Here is a tiny trained network, its code and every weight. The questions are about switching its units off for an input and a class, where a switched-off unit gives its printed mean instead of its output.

import numpy as np


def w(rows, s, z=0):
    codes = np.array(rows[::2]) - 128.0
    scale = np.full(codes.shape[1], s)
    scale[-1] = z or s
    return codes * scale


def f(y):
    return y / 2 * (1 + np.tanh(0.7978845608 * (y + 0.044715 * y**3)))


def log_softmax(a):
    a = a - a.max(-1, keepdims=True)
    return a - np.log(np.exp(a).sum(-1, keepdims=True))


def net(x, mask):
    res = np.array(x, float).reshape(1, 5) / 4 @ E
    y = f(res @ A[0][:, :-1].T + A[0][:, -1])
    res = res + np.where(mask, y, B[0][:, -1]) @ B[0][:, :-1]
    return log_softmax(res[-1] @ U[:, :-1].T + U[:, -1])


A, B = {}, {}
E = w([
[116,198,113,113,129,163,108,123,87,114],'x0',
[155,91,119,148,154,143,135,169,107,126],'x1',
[192,174,243,89,202,171,247,201,158,77],'x2',
[105,62,167,84,116,180,123,165,132,147],'x3',
[137,149,71,154,129,114,145,85,181,61],'x4',
],0.011)
A[0] = w([
[192,224,155,137,171,137,254,161,190,145,164],'neuron 0',
[134,160,169,66,117,163,113,214,143,96,101],'neuron 1',
[13,42,119,115,68,176,43,138,24,175,182],'neuron 2',
[167,211,137,233,111,151,191,114,143,52,123],'neuron 3',
[116,142,228,112,155,123,101,222,169,141,89],'neuron 4',
[76,109,5,240,44,99,101,105,171,188,255],'neuron 5',
[131,192,137,133,125,17,121,247,87,189,132],'neuron 6',
],0.0078,0.0067)
B[0] = w([
[209,162,210,160,83,217,160,101,171,165,246],'neuron 0',
[128,113,111,81,128,90,134,156,140,123,173],'neuron 1',
[93,133,147,164,156,96,246,116,207,207,232],'neuron 2',
[135,129,129,228,128,150,141,113,140,179,189],'neuron 3',
[143,76,116,2,42,150,91,174,81,122,180],'neuron 4',
[96,117,102,233,133,64,134,127,137,101,252],'neuron 5',
[117,136,187,118,145,117,97,152,117,69,154],'neuron 6',
],0.0092,0.015)
U = w([
[34,172,131,166,214,109,97,161,94,136,253],'0',
[161,169,131,132,134,170,185,109,177,247,84],'1',
[201,170,188,76,95,179,111,114,122,143,200],'2',
[139,162,144,2,9,150,130,174,65,122,57],'3',
[141,155,49,194,136,116,64,85,61,93,41],'4',
],0.0083,0.0058)

Each question gives the input, the list of numbers given to net, and the class t.
The units are the neurons (one row each of A and B). Each row of codes is followed by its name. A weight is (code - 128) times the scale printed after its matrix; where a second scale follows, it is the last column's (A, B and U).
mask holds one flag per neuron, in row order. A switched-off neuron (its flag False) gives its mean, the last column of its row in B, instead of its output. The means were averaged over made-up inputs and are rounded, as every weight is.
A unit's drop is (log p(t) with every unit on - log p(t) with that unit switched off) / (log p(t) with every unit on - log p(t) with every unit switched off).
The circuit of an input: a set's keep is (log p(t) with only the set's units on - log p(t) with every unit switched off) / (log p(t) with every unit on - log p(t) with every unit switched off). Starting from all 7 units, units are removed one at a time, each time the one whose removal leaves the highest keep (on an exact tie, the one counted first), for as long as the keep stays at least 0.8.
circuit, biggest first: the units of the circuit, biggest drop first
most important unit: the unit with the biggest drop
top k neurons: the k neurons with the biggest drops, biggest first
drop when u is switched off: that unit's drop, to one decimal
input [-4,-8,3,2,0], class 3: circuit, biggest first	[neuron 2; neuron 3]
input [6,1,-5,5,2], class 0: top 3 neurons	[neuron 0; neuron 5; neuron 3]
input [4,3,-1,-5,-3], class 0: most important unit	neuron 0
input [-6,3,2,-6,-3], class 2: circuit, biggest first	[neuron 2; neuron 5]
input [0,-4,-7,1,8], class 0: top 2 neurons	[neuron 2; neuron 0]
input [0,-6,8,3,-3], class 3: top 3 neurons	[neuron 4; neuron 1; neuron 2]
input [4,5,-5,-3,-7], class 0: top 2 neurons	[neuron 0; neuron 5]
input [5,8,0,-5,-6], class 0: top 3 neurons	[neuron 0; neuron 4; neuron 6]
input [7,1,-7,2,7], class 0: circuit, biggest first	[neuron 2; neuron 0]
input [3,-4,1,7,-2], class 3: top 3 neurons	[neuron 0; neuron 5; neuron 3]
input [5,5,5,6,5], class 2: top 2 neurons	[neuron 2; neuron 0]
input [6,2,-3,-3,-6], class 0: top 2 neurons	[neuron 0; neuron 6]
input [8,-3,5,4,5], class 2: top 2 neurons	[neuron 2; neuron 5]
input [-5,5,-2,-1,4], class 4: most important unit	neuron 2
input [2,-1,6,4,1], class 2: top 2 neurons	[neuron 0; neuron 2]
input [1,-8,3,-7,-2], class 2: top 2 neurons	[neuron 2; neuron 5]
input [-8,2,4,5,-2], class 3: drop when neuron 0 is switched off	0.0
input [-2,2,1,-2,-7], class 2: drop when neuron 5 is switched off	0.4
input [1,-1,4,-1,-6], class 2: drop when neuron 1 is switched off	-0.2
input [-7,-1,5,1,8], class 2: most important unit	neuron 2
